Below is a small trained network, with its code and all its weights. Each question gives an input and a target symbol and asks what happens when units are switched off, that is, made to give their printed mean instead of their output.

import numpy as np


def w(rows, s, z=0):
    codes = np.array(rows[::2]) - 128.0
    scale = np.full(codes.shape[1], s)
    scale[-1] = z or s
    return codes * scale


def norm(h):
    return h / np.sqrt((h * h).mean(-1, keepdims=True) + 1e-5)


def f(y):
    return np.maximum(y, 0)


def softmax(a):
    e = np.exp(a - a.max(-1, keepdims=True))
    return e / e.sum(-1, keepdims=True)


def log_softmax(a):
    a = a - a.max(-1, keepdims=True)
    return a - np.log(np.exp(a).sum(-1, keepdims=True))


def net(x, mask):
    ids = ['αβδζηθμξπτψω'.index(c) for c in x.split()]
    T = len(ids)
    res = E[ids] + P[:T]
    u = 0
    for l in range(3):
        r = norm(res)
        for j in range(2):
            rows = slice(2 * j, 2 * j + 2)
            q, k, v = (r @ M[l][rows].T for M in (Q, K, V))
            z = softmax(np.where(np.tri(T) > 0, q @ k.T / 2**0.5, -1e9)) @ v
            o = O[l][rows]
            res = res + np.where(mask[u + j], z, o[:, -1]) @ o[:, :-1]
        u += 2
        y = f(norm(res) @ A[l][:, :-1].T + A[l][:, -1])
        res = res + np.where(mask[u : u + 4], y, B[l][:, -1]) @ B[l][:, :-1]
        u += 4
    return log_softmax(norm(res)[-1] @ U[:, :-1].T + U[:, -1])


Q, K, V, O, A, B = {}, {}, {}, {}, {}, {}
E = w([
[131,90,211,118,135,110,156,98,78,114],'α',
[103,67,90,158,131,142,179,176,137,176],'β',
[169,165,97,148,182,91,185,131,33,156],'δ',
[94,197,183,187,136,45,116,105,91,112],'ζ',
[98,169,163,159,182,99,124,124,118,193],'η',
[154,124,89,120,109,179,67,58,136,195],'θ',
[125,199,170,199,138,108,184,145,149,180],'μ',
[125,126,87,80,168,116,80,151,133,75],'ξ',
[74,161,120,116,91,114,225,85,96,106],'π',
[1,118,127,185,120,98,114,158,139,157],'τ',
[200,87,203,159,126,74,187,136,130,129],'ψ',
[117,46,200,115,131,125,155,142,119,155],'ω',
],0.02)
P = w([
[99,49,78,138,132,1,196,50,252,171],'0',
[86,93,140,120,153,60,147,121,132,204],'1',
[95,121,147,142,176,119,148,136,116,174],'2',
[115,150,167,146,155,139,134,152,112,162],'3',
[129,161,183,156,137,155,134,161,122,141],'4',
[135,143,185,165,123,165,120,162,111,122],'5',
[136,140,194,177,118,179,116,163,105,115],'6',
[142,143,202,184,116,187,110,152,107,99],'7',
],0.0088)
Q[0] = w([
[140,93,127,212,157,144,91,121,129,140],'0.h1',
[116,101,162,143,179,144,95,99,136,134],'0.h1',
[61,169,111,126,113,162,137,191,149,159],'0.h2',
[76,71,47,187,166,232,163,53,160,254],'0.h2',
],0.0062)
K[0] = w([
[128,126,125,118,137,146,113,94,134,130],'0.h1',
[150,112,98,132,131,106,123,121,145,145],'0.h1',
[104,129,151,185,159,98,121,126,112,123],'0.h2',
[105,75,145,122,174,2,214,196,179,101],'0.h2',
],0.008)
V[0] = w([
[51,101,178,174,195,36,243,186,102,119],'0.h1',
[143,102,162,148,35,158,116,48,63,253],'0.h1',
[86,153,183,114,179,190,133,195,116,149],'0.h2',
[155,119,139,101,113,133,162,153,115,90],'0.h2',
],0.0042)
O[0] = w([
[69,79,40,183,151,80,166,2,90,179,237],'0.h1',
[130,172,78,196,166,140,74,201,77,76,95],'0.h1',
[78,120,141,124,165,176,97,142,106,103,28],'0.h2',
[98,119,96,90,121,130,116,175,138,133,5],'0.h2',
],0.0068,0.0017)
A[0] = w([
[155,169,163,147,3,174,82,217,86,104,3],'0.n1',
[180,113,182,62,106,138,100,158,143,44,54],'0.n2',
[120,144,91,166,160,64,147,129,152,107,142],'0.n3',
[117,118,145,139,60,126,225,124,194,134,202],'0.n4',
],0.0074,0.002)
B[0] = w([
[142,199,193,183,252,142,128,141,187,144,202],'0.n1',
[105,116,134,141,183,150,169,76,158,159,251],'0.n2',
[121,195,171,77,114,80,118,181,131,156,241],'0.n3',
[117,155,118,143,133,63,160,179,86,159,230],'0.n4',
],0.011,0.0032)
Q[1] = w([
[2,78,98,126,14,71,204,134,42,110],'1.h1',
[70,207,156,219,221,98,231,98,114,119],'1.h1',
[149,172,215,153,157,132,89,80,165,153],'1.h2',
[99,90,160,190,51,36,98,1,58,189],'1.h2',
],0.0064)
K[1] = w([
[29,102,150,141,144,51,255,169,92,61],'1.h1',
[175,246,179,194,217,152,89,167,122,162],'1.h1',
[134,206,156,125,235,173,125,117,155,144],'1.h2',
[169,148,132,213,74,228,101,41,106,154],'1.h2',
],0.0065)
V[1] = w([
[73,97,213,23,184,111,226,252,131,12],'1.h1',
[61,96,179,68,131,74,155,168,77,160],'1.h1',
[179,54,155,119,136,205,58,102,144,193],'1.h2',
[178,131,38,113,99,99,17,119,202,140],'1.h2',
],0.0039)
O[1] = w([
[92,196,51,187,254,163,124,81,113,113,1],'1.h1',
[203,151,156,146,130,189,92,133,161,84,131],'1.h1',
[97,166,109,183,84,131,143,81,165,34,130],'1.h2',
[124,192,183,126,126,169,90,67,184,142,147],'1.h2',
],0.0075,0.0061)
A[1] = w([
[91,139,119,184,153,245,139,110,225,117,94],'1.n1',
[151,166,153,155,120,215,134,160,116,99,165],'1.n2',
[106,111,92,114,135,40,74,254,179,51,167],'1.n3',
[135,136,77,113,134,177,38,60,153,140,248],'1.n4',
],0.0092,0.0018)
B[1] = w([
[73,77,174,88,142,131,247,213,66,134,205],'1.n1',
[115,192,123,132,243,117,132,79,85,219,193],'1.n2',
[90,166,172,70,118,55,148,89,175,236,254],'1.n3',
[146,117,115,218,56,253,124,146,177,61,253],'1.n4',
],0.0079,0.0038)
Q[2] = w([
[140,168,87,161,126,52,149,161,16,144],'2.h1',
[124,245,183,196,212,138,173,142,116,209],'2.h1',
[85,187,92,88,233,96,149,109,134,179],'2.h2',
[115,147,98,153,255,221,166,140,119,100],'2.h2',
],0.0097)
K[2] = w([
[167,130,147,134,156,124,105,143,96,209],'2.h1',
[244,109,192,158,91,210,50,174,172,175],'2.h1',
[186,143,136,148,66,140,67,135,132,189],'2.h2',
[162,61,86,204,49,154,126,119,105,69],'2.h2',
],0.011)
V[2] = w([
[61,187,188,170,87,202,100,176,219,161],'2.h1',
[117,117,133,113,1,135,83,58,137,46],'2.h1',
[139,131,100,165,55,123,93,150,152,124],'2.h2',
[195,66,137,208,135,155,92,105,41,141],'2.h2',
],0.0058)
O[2] = w([
[142,55,13,93,70,114,61,127,75,89,254],'2.h1',
[116,104,11,163,151,155,73,147,202,50,125],'2.h1',
[180,209,118,57,44,230,235,2,231,114,123],'2.h2',
[129,95,113,164,165,244,99,158,83,53,27],'2.h2',
],0.0061,0.0058)
A[2] = w([
[121,196,203,65,168,141,163,35,109,50,2],'2.n1',
[85,173,97,108,87,53,167,111,30,164,124],'2.n2',
[134,103,85,89,125,139,7,132,191,116,68],'2.n3',
[129,103,145,115,150,200,156,148,118,93,85],'2.n4',
],0.011,0.007)
B[2] = w([
[85,104,98,154,124,84,66,110,91,208,142],'2.n1',
[143,93,212,56,130,121,123,156,113,143,254],'2.n2',
[125,129,187,179,135,152,139,175,6,130,195],'2.n3',
[168,115,159,139,148,124,166,90,177,76,161],'2.n4',
],0.014,0.0089)
U = w([
[230,146,49,64,123,143,116,117,78,135,155],'α',
[191,159,161,118,16,250,122,83,165,183,135],'β',
[104,198,179,142,137,103,38,132,153,55,115],'δ',
[121,224,113,176,132,136,173,200,171,165,110],'ζ',
[224,107,120,199,110,59,112,164,167,111,4],'η',
[2,146,125,132,93,164,124,185,167,135,59],'θ',
[141,99,169,122,176,209,186,125,152,77,221],'μ',
[114,76,34,137,110,165,149,186,138,209,147],'ξ',
[119,79,166,52,137,63,158,154,128,205,187],'π',
[89,94,108,169,124,133,79,27,110,173,75],'τ',
[71,178,106,96,52,137,190,95,84,106,114],'ψ',
[118,112,179,157,161,179,80,217,32,155,41],'ω',
],0.0098,0.0021)

Each question gives the input, a string of symbols that net reads in full, and the target symbol t.
The units are the heads (2 rows each of Q, K, V and O) and the neurons (one row each of A and B). Each row of codes is followed by its name. A weight is (code - 128) times the scale printed after its matrix; where a second scale follows, it is the last column's (O, A, B and U).
mask holds one flag per unit, layer by layer, with each layer's heads first. A switched-off unit (its flag False) gives its mean, the last column of its rows in O or B, instead of its output. The means were averaged over made-up inputs and are rounded, as every weight is.
A unit's drop is (log p(t) with every unit on - log p(t) with that unit switched off) / (log p(t) with every unit on - log p(t) with every unit switched off).
The circuit of an input: a set's keep is (log p(t) with only the set's units on - log p(t) with every unit switched off) / (log p(t) with every unit on - log p(t) with every unit switched off). Starting from the 12 units with the biggest drops (on a tie, the unit counted first), units are removed one at a time, each time the one whose removal leaves the highest keep (on an exact tie, the one counted first), for as long as the keep stays at least 0.8.
circuit, biggest first: the units of the circuit, biggest drop first
k most important neurons: the k neurons with the biggest drops, biggest first
top k neurons in layer l: the k neurons of layer l with the biggest drops, biggest first
heads that matter: for each layer, one digit per head in row order, 1 if its drop is at least 0.15 and else 0, layers parted by /
input ξ θ θ, target ω: circuit, biggest first -> (0.h1; 2.n3)
input ξ ξ ω α α θ η θ, target ω: heads that matter -> 10 / 10 / 00
input ξ ξ θ ζ α τ, target θ: heads that matter -> 00 / 11 / 11
input ω ψ β ξ θ ξ ξ ζ, target δ: circuit, biggest first -> (2.h1; 1.h1; 1.h2)
input ξ τ ξ θ τ ξ ξ δ, target α: heads that matter -> 00 / 10 / 11
input ξ τ ψ ψ θ β, target ξ: heads that matter -> 00 / 10 / 10
input α ξ ξ ξ ξ, target μ: heads that matter -> 00 / 00 / 00
input ξ ξ θ, target β: circuit, biggest first -> (1.n4)
input ω α ω, target ω: circuit, biggest first -> (2.h2; 1.h1)
input δ π θ η, target ω: heads that matter -> 00 / 01 / 10
input α ξ ω α, target ω: top 2 neurons in layer 1 -> (1.n3; 1.n4)
input ζ μ β ω θ θ θ θ, target μ: 3 most important neurons -> (0.n1; 1.n1; 2.n4)
input β α α π ξ ξ ξ, target μ: heads that matter -> 00 / 10 / 00
input ξ θ α ζ, target δ: heads that matter -> 00 / 11 / 10
input θ ξ τ, target θ: heads that matter -> 00 / 11 / 10
input ξ μ μ α δ ω θ ψ, target η: heads that matter -> 00 / 10 / 10
input π η ξ α ξ, target ω: 3 most important neurons -> (1.n4; 0.n4; 2.n3)
input ξ θ ω α β, target ξ: heads that matter -> 00 / 11 / 10
input ζ δ τ θ δ, target α: top neuron in layer 1 -> (1.n3)
input η τ ξ ξ, target ω: top neuron in layer 1 -> (1.n4)
input θ α ξ ω, target μ: heads that matter -> 00 / 10 / 10
input ξ α ξ δ ξ δ θ α, target τ: 3 most important neurons -> (2.n1; 1.n2; 1.n4)
input θ ξ ζ δ ξ μ, target ζ: 2 most important neurons -> (1.n3; 0.n3)
input ζ τ ψ θ ξ ξ π, target ψ: top 2 neurons in layer 0 -> (0.n4; 0.n3)
input ψ ξ ξ θ η, target ω: 2 most important neurons -> (2.n3; 0.n1)
input θ π θ ξ ψ α θ ψ, target η: top 3 neurons in layer 0 -> (0.n2; 0.n1; 0.n3)
input θ θ θ, target β: most important neuron -> (0.n1)
input ξ α ω δ α ω, target ω: top 2 neurons in layer 0 -> (0.n4; 0.n2)
